Below are the code and all the weights of a small trained network. Each question names an input and a target symbol and asks about switching units off, where a switched-off unit gives its printed mean instead of its output.

import numpy as np


def w(rows, s, z=0):
    codes = np.array(rows[::2]) - 128.0
    scale = np.full(codes.shape[1], s)
    scale[-1] = z or s
    return codes * scale


def f(y):
    return y / 2 * (1 + np.tanh(0.7978845608 * (y + 0.044715 * y**3)))


def softmax(a):
    e = np.exp(a - a.max(-1, keepdims=True))
    return e / e.sum(-1, keepdims=True)


def log_softmax(a):
    a = a - a.max(-1, keepdims=True)
    return a - np.log(np.exp(a).sum(-1, keepdims=True))


def net(x, mask):
    ids = ['αβγθλμξψω'.index(c) for c in x.split()]
    T = len(ids)
    res = E[ids] + P[:T]
    u = 0
    for l in range(2):
        q, k, v = (res @ M[l].T for M in (Q, K, V))
        z = softmax(np.where(np.tri(T) > 0, q @ k.T / 2**0.5, -1e9)) @ v
        res = res + np.where(mask[u], z, O[l][:, -1]) @ O[l][:, :-1]
        u += 1
        y = f(res @ A[l][:, :-1].T + A[l][:, -1])
        res = res + np.where(mask[u : u + 16], y, B[l][:, -1]) @ B[l][:, :-1]
        u += 16
    return log_softmax(res[-1] @ U[:, :-1].T + U[:, -1])


Q, K, V, O, A, B = {}, {}, {}, {}, {}, {}
E = w([
[134,78,84],'α',
[127,72,78],'β',
[135,78,81],'γ',
[106,87,202],'θ',
[128,71,78],'λ',
[255,160,117],'μ',
[207,123,229],'ξ',
[21,154,84],'ψ',
[123,170,109],'ω',
],0.013)
P = w([
[159,22,2],'0',
[171,34,8],'1',
[169,57,20],'2',
[162,78,58],'3',
[153,88,77],'4',
[155,105,93],'5',
[140,119,109],'6',
[139,127,126],'7',
[128,138,136],'8',
[119,146,143],'9',
[106,176,155],'10',
[91,156,148],'11',
[98,134,149],'12',
],0.0049)
Q[0] = w([
[81,169,222],'0.h0',
[75,182,255],'0.h0',
],0.0098)
K[0] = w([
[152,49,85],'0.h0',
[150,8,98],'0.h0',
],0.013)
V[0] = w([
[71,254,34],'0.h0',
[37,120,122],'0.h0',
],0.009)
O[0] = w([
[67,254,4,30],'0.h0',
[120,219,223,5],'0.h0',
],0.0067,0.0014)
A[0] = w([
[108,132,107,115],'0.n0',
[194,66,139,170],'0.n1',
[170,205,181,253],'0.n2',
[99,210,99,5],'0.n3',
[86,95,59,123],'0.n4',
[151,173,123,89],'0.n5',
[161,167,164,61],'0.n6',
[177,154,41,58],'0.n7',
[2,157,149,146],'0.n8',
[126,123,83,113],'0.n9',
[46,97,69,122],'0.n10',
[134,142,37,157],'0.n11',
[120,55,115,145],'0.n12',
[29,120,114,135],'0.n13',
[161,148,72,92],'0.n14',
[87,80,115,138],'0.n15',
],0.0087,0.0036)
B[0] = w([
[138,113,105,129],'0.n0',
[145,2,194,254],'0.n1',
[196,143,159,167],'0.n2',
[126,42,210,127],'0.n3',
[134,140,69,186],'0.n4',
[131,159,138,116],'0.n5',
[157,142,111,113],'0.n6',
[139,202,82,163],'0.n7',
[199,149,128,156],'0.n8',
[114,143,79,148],'0.n9',
[155,132,70,185],'0.n10',
[121,165,72,204],'0.n11',
[75,59,104,202],'0.n12',
[190,150,61,157],'0.n13',
[134,170,127,147],'0.n14',
[90,114,58,163],'0.n15',
],0.0068,0.0051)
Q[1] = w([
[71,210,193],'1.h0',
[204,96,4],'1.h0',
],0.0042)
K[1] = w([
[108,59,49],'1.h0',
[195,254,197],'1.h0',
],0.004)
V[1] = w([
[136,1,108],'1.h0',
[254,112,167],'1.h0',
],0.0079)
O[1] = w([
[65,205,106,254],'1.h0',
[254,200,92,190],'1.h0',
],0.0049,0.0097)
A[1] = w([
[94,244,96,226],'1.n0',
[120,125,89,37],'1.n1',
[132,161,86,172],'1.n2',
[29,101,78,2],'1.n3',
[131,123,149,53],'1.n4',
[142,79,137,196],'1.n5',
[20,86,102,73],'1.n6',
[171,66,102,198],'1.n7',
[108,115,67,14],'1.n8',
[123,47,198,249],'1.n9',
[49,107,129,168],'1.n10',
[203,170,122,63],'1.n11',
[148,97,76,119],'1.n12',
[157,82,109,185],'1.n13',
[112,169,170,203],'1.n14',
[154,95,82,162],'1.n15',
],0.011,0.0025)
B[1] = w([
[155,83,60,246],'1.n0',
[133,170,140,168],'1.n1',
[159,152,116,217],'1.n2',
[100,194,189,211],'1.n3',
[133,139,130,117],'1.n4',
[112,55,154,188],'1.n5',
[46,179,176,196],'1.n6',
[140,120,192,255],'1.n7',
[149,189,163,215],'1.n8',
[75,118,2,233],'1.n9',
[51,140,97,155],'1.n10',
[63,155,99,190],'1.n11',
[194,164,200,237],'1.n12',
[135,121,191,215],'1.n13',
[182,108,96,129],'1.n14',
[157,162,196,242],'1.n15',
],0.0067,0.0064)
U = w([
[151,162,130,193],'α',
[99,127,154,72],'β',
[89,119,155,147],'γ',
[227,136,214,81],'θ',
[78,138,163,75],'λ',
[51,49,77,147],'μ',
[105,105,128,4],'ξ',
[193,18,166,205],'ψ',
[153,121,2,174],'ω',
],0.0066,0.0033)

Each question gives the input, a string of symbols that net reads in full, and the target symbol t.
The units are the heads (2 rows each of Q, K, V and O) and the neurons (one row each of A and B). Each row of codes is followed by its name. A weight is (code - 128) times the scale printed after its matrix; where a second scale follows, it is the last column's (O, A, B and U).
mask holds one flag per unit, layer by layer, with each layer's heads first. A switched-off unit (its flag False) gives its mean, the last column of its rows in O or B, instead of its output. The means were averaged over made-up inputs and are rounded, as every weight is.
A unit's drop is (log p(t) with every unit on - log p(t) with that unit switched off) / (log p(t) with every unit on - log p(t) with every unit switched off).
The circuit of an input: a set's keep is (log p(t) with only the set's units on - log p(t) with every unit switched off) / (log p(t) with every unit on - log p(t) with every unit switched off). Starting from the 12 units with the biggest drops (on a tie, the unit counted first), units are removed one at a time, each time the one whose removal leaves the highest keep (on an exact tie, the one counted first), for as long as the keep stays at least 0.8.
circuit, biggest first: the units of the circuit, biggest drop first
top k neurons: the k neurons with the biggest drops, biggest first
k most important neurons of layer l: the k neurons of layer l with the biggest drops, biggest first
drop of u: that unit's drop, to one decimal
input ξ λ α, target ψ: circuit, biggest first : 0.h0
input λ θ ξ μ λ, target ψ: top 2 neurons : 0.n1, 1.n5
input μ θ ω ξ μ μ ξ ξ β β, target ψ: circuit, biggest first : 0.h0, 0.n1
input β μ β θ β γ γ μ ψ μ ψ λ γ, target ω: circuit, biggest first : 0.h0, 0.n1, 1.n0, 1.n7
input β μ β β θ γ ω ψ ψ ψ β β, target ω: circuit, biggest first : 0.h0, 1.n0, 0.n1
input α β θ μ θ ψ ψ ξ ω μ, target ω: 2 most important neurons of layer 0 : 0.n7, 0.n1
input ω γ γ ω μ β α, target θ: 3 most important neurons of layer 1 : 1.n9, 1.n12, 1.n15
input β μ α ψ α, target ω: top 2 neurons : 1.n0, 0.n1
input β θ β, target μ: 2 most important neurons of layer 1 : 1.n9, 1.n10
input β μ β, target θ: 2 most important neurons of layer 1 : 1.n12, 1.n15
input β α μ θ ψ γ λ λ β γ μ μ γ, target θ: top 2 neurons : 1.n9, 1.n12
input γ θ ω γ θ ψ ψ α, target ω: 2 most important neurons of layer 0 : 0.n1, 0.n12
input ξ μ ω μ α λ, target θ: top 3 neurons : 1.n12, 1.n9, 1.n15
input μ ψ μ, target ω: most important neuron of layer 0 : 0.n7
input θ ψ μ ψ, target ω: drop of 1.n0 : 0.3
input γ β ξ ω β μ ξ γ ξ β α, target ψ: drop of 1.h0 : 0.5
input ω ω β, target α: drop of 0.h0 : 0.9
input β ξ γ ω, target ω: drop of 1.h0 : 0.3
